Below is a small trained network, with its code and all its weights. Each question gives an input and a target symbol and asks what happens when units are switched off, that is, made to give their printed mean instead of their output.

import numpy as np


def w(rows, s, z=0):
    codes = np.array(rows[::2]) - 128.0
    scale = np.full(codes.shape[1], s)
    scale[-1] = z or s
    return codes * scale


def norm(h):
    return h / np.sqrt((h * h).mean(-1, keepdims=True) + 1e-5)


def softmax(a):
    e = np.exp(a - a.max(-1, keepdims=True))
    return e / e.sum(-1, keepdims=True)


def log_softmax(a):
    a = a - a.max(-1, keepdims=True)
    return a - np.log(np.exp(a).sum(-1, keepdims=True))


def net(x, mask):
    ids = ['αγδεθλπσφψ'.index(c) for c in x.split()]
    T = len(ids)
    res = E[ids] + P[:T]
    u = 0
    for l in range(3):
        r = norm(res)
        for j in range(2):
            rows = slice(4 * j, 4 * j + 4)
            q, k, v = (r @ M[l][rows].T for M in (Q, K, V))
            z = softmax(np.where(np.tri(T) > 0, q @ k.T / 4**0.5, -1e9)) @ v
            o = O[l][rows]
            res = res + np.where(mask[u + j], z, o[:, -1]) @ o[:, :-1]
        u += 2
    return log_softmax(norm(res)[-1] @ U[:, :-1].T + U[:, -1])


Q, K, V, O = {}, {}, {}, {}
E = w([
[169,166,73,134,99],'α',
[122,180,204,109,147],'γ',
[103,76,110,75,144],'δ',
[54,190,86,89,152],'ε',
[130,104,106,182,196],'θ',
[255,81,169,114,97],'λ',
[163,123,150,34,139],'π',
[141,160,170,177,143],'σ',
[78,85,136,174,140],'φ',
[93,96,125,145,17],'ψ',
],0.005)
P = w([
[102,155,207,104,251],'0',
[175,133,187,157,179],'1',
[175,123,126,173,165],'2',
[188,130,95,197,160],'3',
[202,102,81,210,141],'4',
[180,92,55,218,146],'5',
[184,59,41,238,140],'6',
[183,58,47,239,141],'7',
[237,34,42,254,149],'8',
],0.00065)
Q[0] = w([
[78,214,23,21,127],'L0H0',
[5,127,159,110,114],'L0H0',
[145,228,179,151,62],'L0H0',
[170,99,21,202,34],'L0H0',
[110,195,183,178,129],'L0H1',
[185,70,88,188,127],'L0H1',
[54,100,58,139,135],'L0H1',
[135,68,191,117,148],'L0H1',
],0.015)
K[0] = w([
[82,217,39,11,99],'L0H0',
[46,62,195,86,88],'L0H0',
[119,231,180,151,110],'L0H0',
[128,135,7,240,36],'L0H0',
[138,147,120,211,197],'L0H1',
[159,90,76,177,18],'L0H1',
[52,142,154,128,52],'L0H1',
[159,70,191,151,132],'L0H1',
],0.013)
V[0] = w([
[122,175,171,246,96],'L0H0',
[33,117,124,106,65],'L0H0',
[77,60,134,204,113],'L0H0',
[109,63,101,92,149],'L0H0',
[70,126,115,149,1],'L0H1',
[162,177,161,101,140],'L0H1',
[93,213,140,142,119],'L0H1',
[146,121,145,104,62],'L0H1',
],0.0061)
O[0] = w([
[177,236,188,161,111,203],'L0H0',
[97,72,197,119,66,3],'L0H0',
[167,117,186,232,130,193],'L0H0',
[123,57,119,169,144,124],'L0H0',
[122,155,3,169,68,124],'L0H1',
[129,141,99,67,173,128],'L0H1',
[91,200,114,131,136,72],'L0H1',
[153,102,46,98,125,160],'L0H1',
],0.0056,0.0031)
Q[1] = w([
[171,103,131,107,132],'L1H0',
[172,218,103,111,82],'L1H0',
[192,167,139,239,122],'L1H0',
[34,166,209,139,173],'L1H0',
[109,154,116,61,179],'L1H1',
[223,55,128,133,192],'L1H1',
[135,120,252,129,170],'L1H1',
[48,52,119,107,102],'L1H1',
],0.017)
K[1] = w([
[151,109,119,163,171],'L1H0',
[116,229,77,179,122],'L1H0',
[182,128,102,181,13],'L1H0',
[159,153,225,45,66],'L1H0',
[126,117,95,41,117],'L1H1',
[175,35,101,169,196],'L1H1',
[172,172,185,100,252],'L1H1',
[12,79,143,102,158],'L1H1',
],0.015)
V[1] = w([
[117,166,165,155,147],'L1H0',
[87,59,107,182,253],'L1H0',
[141,26,150,158,81],'L1H0',
[153,74,124,98,30],'L1H0',
[19,98,64,181,187],'L1H1',
[193,131,179,107,65],'L1H1',
[160,116,162,133,83],'L1H1',
[112,61,165,198,6],'L1H1',
],0.0051)
O[1] = w([
[139,171,111,143,90,152],'L1H0',
[168,116,253,198,165,146],'L1H0',
[34,74,183,92,130,40],'L1H0',
[59,73,106,73,135,36],'L1H0',
[48,240,141,144,113,6],'L1H1',
[177,61,119,90,161,184],'L1H1',
[163,92,117,98,153,155],'L1H1',
[125,151,150,29,224,47],'L1H1',
],0.0051,0.0013)
Q[2] = w([
[25,156,44,142,126],'L2H0',
[203,114,137,205,46],'L2H0',
[106,87,109,216,186],'L2H0',
[145,28,5,94,190],'L2H0',
[181,46,123,170,144],'L2H1',
[80,113,76,225,71],'L2H1',
[203,142,124,116,75],'L2H1',
[103,64,70,59,73],'L2H1',
],0.015)
K[2] = w([
[55,159,120,159,33],'L2H0',
[176,130,83,221,190],'L2H0',
[161,80,186,192,77],'L2H0',
[134,6,85,107,23],'L2H0',
[160,43,148,100,79],'L2H1',
[74,108,128,183,16],'L2H1',
[173,145,81,101,106],'L2H1',
[60,65,39,124,152],'L2H1',
],0.015)
V[2] = w([
[207,129,178,59,45],'L2H0',
[170,159,80,231,93],'L2H0',
[133,98,106,112,158],'L2H0',
[111,74,62,133,212],'L2H0',
[86,124,55,150,255],'L2H1',
[121,102,125,227,66],'L2H1',
[160,163,191,105,137],'L2H1',
[149,167,189,197,181],'L2H1',
],0.0081)
O[2] = w([
[58,47,48,117,58,143],'L2H0',
[102,65,231,84,178,253],'L2H0',
[153,159,133,94,99,131],'L2H0',
[189,202,165,82,101,138],'L2H0',
[100,99,71,131,253,68],'L2H1',
[176,115,81,198,77,154],'L2H1',
[106,148,123,56,93,149],'L2H1',
[108,135,35,63,92,147],'L2H1',
],0.0067,0.0038)
U = w([
[195,183,2,188,150,121],'α',
[37,121,143,26,58,181],'γ',
[60,26,159,99,211,165],'δ',
[32,201,140,173,147,242],'ε',
[178,165,233,169,228,123],'θ',
[209,19,90,62,100,113],'λ',
[132,165,82,39,238,136],'π',
[155,234,139,81,42,135],'σ',
[90,64,177,213,6,5],'φ',
[62,38,44,175,128,29],'ψ',
],0.0097,0.0026)

Each question gives the input, a string of symbols that net reads in full, and the target symbol t.
The units are the heads (4 rows each of Q, K, V and O). Each row of codes is followed by its name. A weight is (code - 128) times the scale printed after its matrix; where a second scale follows, it is the last column's (O and U).
mask holds one flag per head, layer by layer. A switched-off head (its flag False) gives its mean, the last column of its rows in O, instead of its output. The means were averaged over made-up inputs and are rounded, as every weight is.
A unit's drop is (log p(t) with every unit on - log p(t) with that unit switched off) / (log p(t) with every unit on - log p(t) with every unit switched off).
The circuit of an input: a set's keep is (log p(t) with only the set's units on - log p(t) with every unit switched off) / (log p(t) with every unit on - log p(t) with every unit switched off). Starting from all 6 units, units are removed one at a time, each time the one whose removal leaves the highest keep (on an exact tie, the one counted first), for as long as the keep stays at least 0.8.
circuit, biggest first: the units of the circuit, biggest drop first
heads that matter: for each layer, one digit per head in row order, 1 if its drop is at least 0.15 and else 0, layers parted by /
drop when u is switched off: that unit's drop, to one decimal
input θ ψ σ ε δ, target ψ: circuit, biggest first -> (L0H0; L0H1)
input θ ψ σ θ σ θ, target α: heads that matter -> 11 / 11 / 00
input α θ θ ψ θ δ α, target π: circuit, biggest first -> (L0H0; L2H1)
input θ θ λ α θ, target λ: heads that matter -> 00 / 01 / 11
input ε λ θ ε λ, target θ: circuit, biggest first -> (L2H0)
input α θ δ θ γ λ σ α, target θ: heads that matter -> 10 / 01 / 10
input θ σ γ θ, target σ: heads that matter -> 01 / 00 / 01
input γ γ λ ε, target ε: heads that matter -> 10 / 01 / 10
input ε ψ σ, target γ: circuit, biggest first -> (L2H1; L0H1; L1H1; L2H0)
input λ θ θ π θ ψ θ σ α, target π: heads that matter -> 10 / 01 / 01
input θ λ θ, target λ: circuit, biggest first -> (L2H1; L0H0; L2H0)
input θ λ γ δ, target δ: heads that matter -> 11 / 11 / 01
input θ λ γ ψ π, target δ: heads that matter -> 10 / 00 / 01
input θ σ σ θ, target σ: circuit, biggest first -> (L2H1; L0H1; L1H0)
input θ θ θ φ π δ δ θ, target φ: heads that matter -> 00 / 10 / 01
input ε λ σ, target σ: circuit, biggest first -> (L2H1)
input θ θ ε α θ λ λ λ α, target θ: heads that matter -> 11 / 01 / 10
input γ σ θ ε δ, target δ: circuit, biggest first -> (L1H0; L0H0)
input σ λ α α σ, target λ: drop when L1H0 is switched off -> 0.0
input δ θ γ, target γ: circuit, biggest first -> (L2H1)
